Here is a tiny trained network, its code and every weight. The questions are about switching its units off for an input and a class, where a switched-off unit gives its printed mean instead of its output.

import numpy as np


def w(rows, s, z=0):
    codes = np.array(rows[::2]) - 128.0
    scale = np.full(codes.shape[1], s)
    scale[-1] = z or s
    return codes * scale


def f(y):
    return np.maximum(y, 0)


def log_softmax(a):
    a = a - a.max(-1, keepdims=True)
    return a - np.log(np.exp(a).sum(-1, keepdims=True))


def net(x, mask):
    res = np.array(x, float).reshape(1, 8) / 4 @ E
    y = f(res @ A[0][:, :-1].T + A[0][:, -1])
    res = res + np.where(mask, y, B[0][:, -1]) @ B[0][:, :-1]
    return log_softmax(res[-1] @ U[:, :-1].T + U[:, -1])


A, B = {}, {}
E = w([
[128,129,128],'x0',
[126,128,129],'x1',
[238,104,53],'x2',
[126,129,129],'x3',
[173,39,209],'x4',
[50,1,74],'x5',
[128,130,126],'x6',
[127,126,131],'x7',
],0.0099)
A[0] = w([
[163,185,254,24],'neuron 0',
[89,83,35,15],'neuron 1',
[80,34,175,115],'neuron 2',
[142,158,178,172],'neuron 3',
[224,202,53,120],'neuron 4',
[213,71,214,54],'neuron 5',
[98,93,57,46],'neuron 6',
[38,157,62,2],'neuron 7',
[98,74,32,160],'neuron 8',
[71,60,167,111],'neuron 9',
[114,72,153,108],'neuron 10',
[160,143,120,91],'neuron 11',
[185,181,111,146],'neuron 12',
[78,79,163,120],'neuron 13',
[107,79,144,110],'neuron 14',
[248,52,115,88],'neuron 15',
[115,96,64,160],'neuron 16',
[151,183,216,199],'neuron 17',
[101,83,56,137],'neuron 18',
],0.0093,0.0077)
B[0] = w([
[111,72,194,194],'neuron 0',
[54,229,85,169],'neuron 1',
[200,95,104,220],'neuron 2',
[88,169,114,200],'neuron 3',
[173,111,72,254],'neuron 4',
[57,146,121,211],'neuron 5',
[57,187,100,161],'neuron 6',
[106,49,225,162],'neuron 7',
[107,113,170,230],'neuron 8',
[165,97,110,201],'neuron 9',
[166,84,95,173],'neuron 10',
[137,119,91,149],'neuron 11',
[153,109,88,214],'neuron 12',
[166,100,119,188],'neuron 13',
[179,118,109,168],'neuron 14',
[8,181,167,246],'neuron 15',
[116,105,170,198],'neuron 16',
[78,158,115,251],'neuron 17',
[83,117,169,202],'neuron 18',
],0.011,0.0083)
U = w([
[74,179,121,254],'0',
[109,82,247,105],'1',
[252,87,84,34],'2',
],0.015,0.00089)

Each question gives the input, the list of numbers given to net, and the class t.
The units are the neurons (one row each of A and B). Each row of codes is followed by its name. A weight is (code - 128) times the scale printed after its matrix; where a second scale follows, it is the last column's (A, B and U).
mask holds one flag per neuron, in row order. A switched-off neuron (its flag False) gives its mean, the last column of its row in B, instead of its output. The means were averaged over made-up inputs and are rounded, as every weight is.
A unit's drop is (log p(t) with every unit on - log p(t) with that unit switched off) / (log p(t) with every unit on - log p(t) with every unit switched off).
The circuit of an input: a set's keep is (log p(t) with only the set's units on - log p(t) with every unit switched off) / (log p(t) with every unit on - log p(t) with every unit switched off). Starting from the 12 units with the biggest drops (on a tie, the unit counted first), units are removed one at a time, each time the one whose removal leaves the highest keep (on an exact tie, the one counted first), for as long as the keep stays at least 0.8.
units of the circuit, in order: the units of the circuit, biggest drop first
k most important neurons: the k neurons with the biggest drops, biggest first
drop of u: that unit's drop, to one decimal
input [-6,-7,7,2,5,-1,8,8], class 0: units of the circuit, in order : [neuron 15]
input [-4,2,5,-1,4,0,1,0], class 0: units of the circuit, in order : [neuron 15; neuron 0]
input [-8,2,7,-4,0,8,-2,1], class 0: 2 most important neurons : [neuron 1; neuron 6]
input [4,0,8,2,0,6,4,2], class 0: 2 most important neurons : [neuron 1; neuron 6]
input [7,-3,1,6,-6,-5,-6,-8], class 2: 2 most important neurons : [neuron 15; neuron 4]
input [-4,-7,1,8,6,-5,5,5], class 0: 2 most important neurons : [neuron 17; neuron 5]
input [4,6,-1,-6,-7,3,3,-1], class 1: drop of neuron 17 : 0.1
input [1,-7,0,-5,6,5,1,4], class 2: drop of neuron 2 : 0.6
input [-7,-3,8,8,6,2,4,-5], class 1: drop of neuron 1 : 0.1
input [4,6,-2,-4,7,7,5,7], class 2: drop of neuron 2 : 0.2
